The rows of each block are all made from a few directions, up to rounding. Some rows are whole; the others are cut short, and each is followed by the rest of it.
Made from 3 directions:
[[ 0.95  0.17  3.31  0.94 -2.29 -1.18  2.71 -0.29 -1.59  1.87  1.28]
 [ 0.29  0.02  0.95  0.32 -0.72 -0.39  0.82  0.05 -0.47  0.45  0.35]
 [-1.12 -1.28  2.69 -1.50  1.44  2.36 -1.93 -2.29  1.23  0.49 -1.20]
 [ 0.66  1.57 -2.91  0.53 -0.15 -1.32  0.82  0.27 -0.72  0.52  1.20]]
Cut rows and their ends:
[ 0.56  0.95  2.28 -0.12 -0.74 -0.25  1.56 -2.71 -1.15  3.28] -> [1.61]
[ 0.82  0.48 -0.16  1.10 -1.51 -1.52  1.77  1.36 -1.04  0.03] -> [0.81]
[-0.98 -1.69  2.32 -0.91  0.85  1.82 -1.64 -0.47  1.20 -0.87] -> [-1.59]
[ 1.03  0.90 -2.00  1.49 -1.56 -2.18  1.89  2.44 -1.14 -0.71] -> [0.94]
[ 0.94  1.24 -3.05  1.29 -1.04 -2.10  1.49  2.16 -0.97 -0.66] -> [1.01]
[-0.96 -2.55  5.29 -0.78 -0.05  2.05 -0.99 -0.58  0.97 -0.54] -> [-1.79]
[-0.12  0.88  0.69 -0.97  0.89  0.79 -0.26 -3.31 -0.12  2.67] -> [0.90]

Made from 3 directions:
[[ 0.99 -1.23 -0.85 -0.26  1.03  3.43  1.43 -1.78  1.81  2.40  1.49]
 [-1.90 -1.81 -2.69 -0.02  1.45  1.41  0.65 -0.12  1.00  2.57  0.01]
 [-2.54  0.56  1.38  1.65 -2.04 -6.13 -2.12  3.25 -3.15 -3.84 -2.33]
 [ 6.41  7.04  3.92 -4.02 -0.72  0.86 -1.16 -1.63 -0.24 -3.35  0.25]
 [-5.75 -4.14 -3.29  2.48  0.50 -2.48 -0.14  2.37 -0.75  1.56 -1.41]]
Cut rows and their ends:
[-3.96 -2.70 -2.56  1.42  0.58 -1.46 -0.09] -> [ 1.55 -0.38  1.32 -1.01]
[-1.88 -0.52 -1.42  0.08  0.46 -0.93 -0.37] -> [ 0.92 -0.32  0.45 -0.85]

Made from 3 directions:
[[-4.56  0.36  3.04  2.05 -0.49 -0.06 -6.10 -0.55 -1.04 -0.78 -2.42]
 [-1.23  0.73 -0.20 -0.36 -0.69  0.23  3.21 -3.98 -1.52  2.63 -0.54]
 [ 0.32 -0.40 -0.49 -0.03  0.45  0.34  0.23 -0.03 -0.18 -0.01  0.46]
 [ 1.25  0.35 -1.10 -0.98 -0.30 -0.06  3.68 -1.31 -0.07  1.36  0.56]]
Cut rows and their ends:
[-1.62  0.36  1.84  0.95 -0.50 -0.55 -3.83  1.42  0.45] -> [-1.32 -1.28]
[ 2.14  0.27 -2.28 -1.67 -0.14  0.28  6.66 -2.77 -0.53] -> [2.59 1.28]
[-1.66 -0.21 -0.43  0.21  0.32  0.99  1.57 -3.73 -2.05] -> [ 2.05 -0.10]

Made from 2 directions:
[[ 1.74 -0.28 -0.20 -1.91  2.12 -1.05  0.75  0.08  0.58  2.49 -1.20]
 [-0.70  0.84 -0.42  0.56 -1.17  0.31 -1.47 -1.41  0.22 -1.30  0.71]
 [-0.07 -0.08  0.07  0.10 -0.05  0.06  0.11  0.17 -0.08 -0.06  0.02]
 [-0.72  0.73 -0.34  0.61 -1.14  0.34 -1.29 -1.19  0.15 -1.28  0.68]]
Cut rows and their ends:
[-0.25  0.00  0.06  0.29 -0.29] -> [ 0.16 -0.04  0.07 -0.11 -0.34  0.16]
[ 0.14 -0.61  0.39  0.02  0.43] -> [ 0.01  1.01  1.12 -0.33  0.44 -0.28]
[-2.57  1.38 -0.37  2.55 -3.56] -> [ 1.41 -2.66 -1.94 -0.25 -4.08  2.07]
[-0.69  0.43 -0.14  0.67 -0.98] -> [ 0.37 -0.81 -0.64 -0.03 -1.12  0.57]
[ 1.68 -1.39  0.58 -1.52  2.54] -> [-0.84  2.52  2.20 -0.15  2.87 -1.51]

Made from 3 directions:
[[ 1.98 -1.75  3.66  0.67 -2.68  4.39  4.32 -0.71  1.94  2.44 -1.25]
 [ 4.39  1.91  5.45  3.64 -2.92  1.17  5.15 -1.68  2.96  2.75  1.08]
 [ 0.33  3.05 -1.78 -0.91  2.06 -2.03 -2.81 -0.44  1.64 -2.03  3.29]
 [ 0.29  0.47 -0.24 -0.80  0.38  0.70 -0.42 -0.25  1.19 -0.44  0.95]]
Cut rows and their ends:
[ 2.23 -3.87  5.07  0.25 -4.07  7.57  6.40 -0.74  2.45] -> [ 3.70 -2.78]
[ 3.97 -1.20  6.45  2.66 -4.32  4.96  7.10 -1.42  2.95] -> [ 4.02 -1.22]
[-0.73 -4.59  1.35 -1.43 -2.00  5.40  2.74  0.45 -0.20] -> [ 1.81 -3.45]
[-2.90  0.37 -5.38 -4.56  3.71 -0.51 -5.82  0.75  0.21] -> [-3.67  1.92]

Made from 2 directions:
[[-5.04 -0.03  3.27  4.06  0.99 -1.39 -1.22 -1.25  1.67  2.17  3.74]
 [-0.31  0.02 -0.93  0.14 -1.93 -0.59  0.55 -1.43 -1.39 -1.45  0.49]
 [-4.57 -0.03  3.17  3.71  1.26 -1.17 -1.22 -0.89  1.79  2.25  3.35]
 [ 4.20  0.02 -2.17 -3.34  0.16  1.41  0.71  1.71 -0.65 -1.03 -3.24]]
Cut rows and their ends:
[-1.71 -0.01  0.87  1.35 -0.09 -0.58 -0.28 -0.71  0.25  0.40] -> [1.32]
[-1.53  0.05 -2.34  0.91 -5.60 -1.93  1.46 -4.39 -3.91 -4.02] -> [1.90]
[-0.12 -0.02  1.14  0.20  1.91  0.45 -0.62  1.25  1.45  1.54] -> [-0.15]

Made from 2 directions:
[[-4.57 -2.29  4.06  0.51 -2.76  2.39  1.42  4.08 -0.79  4.22  4.73]
 [-5.34 -2.85  6.23  1.20 -3.03  2.99  1.84  6.65 -0.20  5.81  5.93]
 [-0.14  0.15 -1.71 -0.73 -0.33 -0.16 -0.18 -2.19 -0.93 -0.96 -0.36]
 [-1.58 -0.60 -0.20 -0.48 -1.16  0.62  0.30 -0.61 -1.06  0.50  1.19]]
Cut rows and their ends:
[ 1.58  0.79 -1.35 -0.15] -> [ 0.96 -0.82 -0.48 -1.34  0.30 -1.42 -1.62]
[-1.26 -0.69  1.64  0.35] -> [-0.69  0.73  0.45  1.79  0.04  1.47  1.45]

Made from 2 directions:
[[-1.45 -0.53 -1.40 -0.85  2.11 -1.10  2.61 -1.24  0.33 -0.52 -1.24]
 [ 0.73  0.06  0.70  0.01 -0.35  0.45  0.16  0.16  0.14  0.30 -0.47]
 [ 0.88  0.38  0.85  0.63 -1.48  0.69 -1.98  0.88 -0.28  0.30  1.05]]
Cut rows and their ends:
[-0.75 -0.03 -0.72  0.06  0.23 -0.45 -0.42 -0.08 -0.20 -0.31] -> [0.67]
[ 1.01  0.45  0.98  0.74 -1.72  0.80 -2.34  1.03 -0.34  0.35] -> [1.25]
[-0.95 -0.20 -0.92 -0.27  0.89 -0.65  0.68 -0.49  0.00 -0.37] -> [-0.05]
[ 0.99 -0.39  0.95 -0.93  1.16  0.39  3.58 -0.85  0.90  0.49] -> [-3.14]
[-0.51 -0.99 -0.51 -1.91  3.51 -0.77  6.61 -2.24  1.31 -0.04] -> [-4.67]

Made from 3 directions:
[[-0.04 -0.22  0.56 -0.29 -0.25 -0.23 -0.31  0.01  0.51 -0.15 -0.04]
 [-0.27  0.37 -0.55 -0.01 -0.26  0.27  0.05  0.32 -0.54  0.10  0.24]
 [ 1.24 -1.10  1.23  0.55  1.55 -0.50  0.32 -1.45  1.06 -0.08 -0.94]
 [-0.53  0.47 -0.37 -0.51 -0.87  0.69 -0.47  0.44 -0.90  0.13  0.40]
 [ 0.32 -1.24  2.72 -1.22 -0.60 -0.38 -1.47 -0.76  1.67 -0.46 -0.52]]
Cut rows and their ends:
[ 1.47 -1.08  1.36  0.10  1.40  1.08 -0.35 -2.23 -0.58  0.34] -> [-1.06]
[-0.87 -0.13  1.19 -1.29 -1.74 -0.56 -1.21  0.91  1.20 -0.50] -> [0.40]
[-0.01 -0.86  2.23 -1.34 -1.00 -0.08 -1.53 -0.38  1.14 -0.38] -> [-0.25]
[-1.95  1.65 -1.85 -0.77 -2.36  0.35 -0.35  2.41 -1.17  0.00] -> [1.46]
[-0.72  0.69 -1.19  0.39 -0.35 -0.84  0.69  1.28  0.37 -0.16] -> [0.57]
[ 2.18 -3.61  5.79 -0.37  1.80 -3.16 -0.87 -2.55  6.04 -1.28] -> [-2.13]
[ 0.22 -0.62  1.27 -0.49 -0.16 -0.24 -0.61 -0.41  0.84 -0.22] -> [-0.29]

Made from 3 directions:
[[-2.44  7.34 -0.60  1.46 -0.28  5.72 -1.41 -7.26 -0.77  2.27  4.23]
 [ 0.19 -1.88  0.46  0.44 -0.55 -1.83 -0.57  0.57 -0.69 -0.35 -0.44]
 [-2.40  4.75  0.03  1.63 -0.25  3.50 -1.64 -6.18 -1.13  1.67  3.49]
 [ 0.84  0.48 -0.51 -0.53 -0.21  0.50  0.52  1.09  0.45 -0.04 -0.52]
 [ 0.66  0.15 -0.48 -1.13  0.79  0.60  1.28  1.76  1.22 -0.28 -0.87]]
Cut rows and their ends:
[ 1.08 -2.98  0.22 -0.55 -0.02 -2.36] -> [ 0.51  2.98  0.24 -0.91 -1.74]
[-2.00  0.61  0.71  0.79  0.92  0.50] -> [-0.67 -2.91 -0.41  0.40  1.54]
[-0.21 -3.42  0.92  0.18  0.37 -2.84] -> [-0.19  1.25 -0.34 -0.79 -0.88]
[-1.02 -0.64  0.69  0.98 -0.19 -0.85] -> [-1.06 -1.67 -0.97  0.13  0.80]

Made from 2 directions:
[[ 0.70 -0.64  4.63  5.95  1.37  3.22  2.76  2.96 -0.17 -0.56  4.74]
 [-0.63  2.53 -4.87 -4.23  2.14 -3.31 -0.79 -1.54 -0.38  0.09 -4.88]
 [ 0.72 -2.51  5.44  5.09 -1.76  3.71  1.25  1.99  0.33 -0.19  5.48]]
Cut rows and their ends:
[ 0.09 -0.50  0.73  0.51 -0.54] -> [ 0.49 -0.01  0.13  0.09  0.02  0.73]
[ 0.22 -1.94  2.05  0.83 -2.58] -> [ 1.36 -0.66 -0.09  0.42  0.19  2.01]
[ 0.22 -2.18  2.17  0.73 -2.98] -> [ 1.43 -0.84 -0.21  0.48  0.24  2.11]

Made from 2 directions:
[[ 1.62 -0.82 -1.49  0.98  0.65 -0.24 -1.29 -0.09  1.76  1.47 -1.43]
 [-4.99  0.94  2.95 -3.10 -1.45 -0.63  4.11 -1.71 -5.86 -4.15  2.68]
 [-1.57  0.32  0.96 -0.98 -0.47 -0.18  1.29 -0.51 -1.84 -1.32  0.87]
 [ 1.65 -1.05 -1.74  0.99  0.74 -0.42 -1.30 -0.36  1.74  1.55 -1.69]]
Cut rows and their ends:
[0.33 0.05] -> [-0.08  0.21  0.06  0.14 -0.28  0.25  0.42  0.25 -0.06]
[-0.83  1.08] -> [ 1.45 -0.47 -0.57  0.69  0.61  0.87 -0.72 -0.91  1.45]
[ 1.74 -1.32] -> [-2.06  1.03  0.86 -0.63 -1.36 -0.64  1.78  1.69 -2.02]
[ 0.31 -1.00] -> [-1.16  0.14  0.43 -0.77 -0.18 -1.07  0.11  0.48 -1.19]
[-0.51  0.96] -> [ 1.20 -0.27 -0.46  0.68  0.35  0.91 -0.36 -0.63  1.21]

Made from 3 directions:
[[ 1.69 -1.96 -1.30 -0.63  3.55 -0.29 -1.02  2.30  2.41 -5.75  0.24]
 [ 1.04  1.27 -0.25  0.65  0.29  0.50  0.68 -0.69 -0.09  0.18  1.14]
 [ 1.72  1.76  0.81  0.18  3.66  1.83  5.33 -1.36  0.45 -4.15  0.69]
 [-3.21 -0.80  1.44 -0.70 -3.32 -0.71 -0.50 -0.52 -1.70  4.19 -2.26]]
Cut rows and their ends:
[0.49 0.39 0.21 0.00 1.15] -> [ 0.50  1.48 -0.30  0.20 -1.37  0.15]
[-0.04 -1.07  0.00 -0.58  1.27] -> [-0.11  0.18  0.81  0.72 -2.22 -0.63]
[-2.48 -2.16 -0.20 -0.62 -3.57] -> [-1.79 -4.49  1.29 -0.62  3.86 -1.56]
[ 0.04 -1.30 -1.10 -0.08 -0.72] -> [-1.01 -3.34  1.43  0.62  0.35  0.15]
[ 0.70  0.53 -0.20  0.28  0.55] -> [ 0.29  0.44 -0.20  0.16 -0.52  0.60]
[-1.94  0.65  1.22  0.00 -2.66] -> [-0.04  0.62 -1.32 -1.73  3.95 -0.99]

Made from 3 directions:
[[-0.66  0.30 -0.30 -0.21  0.02 -0.46 -0.27 -0.07  0.21 -0.06  0.08]
 [-4.10  1.76 -1.75  4.19 -3.21  1.56  0.15  0.71  3.38 -2.09 -2.28]
 [ 0.58  0.25  0.50 -0.02 -0.69  2.29  0.43  0.31  0.04  1.00  0.14]
 [-1.91  1.58 -0.57 -0.70 -0.94  1.33 -0.45  0.18  1.00  1.04  0.43]]
Cut rows and their ends:
[ 0.93 -0.64  0.25 -1.99  1.78 -2.26 -0.51 -0.52 -1.31  0.34] -> [0.99]
[-0.55  0.49 -0.33 -4.79  2.67 -3.68 -1.68 -0.94 -1.47  1.57] -> [2.44]
[ 0.82 -0.02  0.46 -1.91  0.83  0.02 -0.23 -0.19 -0.90  1.27] -> [1.07]
[ 7.72 -3.91  3.26 -1.69  2.93  0.33  1.53 -0.32 -4.31  1.26] -> [1.05]
[-2.25  1.72 -0.59  2.80 -3.26  4.34  0.64  0.93  2.50  0.02] -> [-1.35]
[ 1.65 -0.62  0.88  1.77 -1.10  2.87  1.17  0.52  0.03  0.07] -> [-0.80]
[-0.96 -0.43 -0.73  2.56 -0.49 -1.53  0.15  0.04  0.90 -2.35] -> [-1.50]

Made from 3 directions:
[[-3.32 -2.86 -6.03  4.83  4.90  5.06  4.64 -2.91  7.37  4.30 -0.76]
 [ 1.18  2.30  4.74 -2.13 -2.43 -0.71 -1.63  4.37 -5.68 -2.48  1.58]
 [ 1.12  0.45 -0.13 -1.11 -0.86 -2.08 -0.82 -0.97 -0.50 -0.56 -0.42]
 [ 2.96  2.84  0.72 -2.75 -2.10 -3.94 -0.63  0.49 -3.71 -1.69  0.25]
 [-5.44 -6.13  2.93  3.40  1.52  6.05 -2.96  0.03  4.86  1.03 -0.57]]
Cut rows and their ends:
[-1.07  0.15 -0.99  1.61  1.57  2.65  2.34  1.21  0.64  1.14] -> [0.69]
[ 3.52  4.48 -1.34 -2.21 -1.04 -3.44  2.25  1.05 -4.04 -0.83] -> [0.82]

Made from 3 directions:
[[-1.92 -0.18 -0.69 -0.02 -1.09  1.00  0.30  1.45 -0.01  0.11  0.37]
 [ 0.36  1.76 -0.74 -0.47 -0.44  0.64  0.18 -0.28 -1.05 -0.23 -0.52]
 [-0.17 -1.42  1.11  0.14 -0.15 -0.82 -0.29  0.23  1.14  0.32  0.17]
 [ 0.24  0.19  1.07 -0.61 -1.27 -0.60 -0.30  0.04  0.56  0.28 -0.62]
 [-0.77 -0.37  0.73 -0.38 -1.41 -0.19 -0.15  0.77  0.71  0.33 -0.20]]
Cut rows and their ends:
[ 0.07 -0.59  1.08 -0.24 -0.69 -0.72] -> [-0.29  0.11  0.83  0.29 -0.24]
[-1.56 -1.61 -2.87  2.02  3.54  1.69] -> [ 0.86  0.53 -1.01 -0.63  2.21]
[-2.34  0.16 -0.76 -0.27 -1.81  1.25] -> [ 0.34  1.82 -0.07  0.17  0.22]
[ 0.17  2.60 -0.10 -1.32 -2.33  0.56] -> [ 0.02  0.10 -0.86  0.01 -1.28]
[ 2.69  3.80  1.27 -2.06 -2.45 -0.78] -> [-0.50 -1.60 -0.85  0.03 -2.48]
[-4.01 -2.24 -1.62  1.06 -0.17  1.77] -> [0.67 2.80 0.43 0.13 1.81]
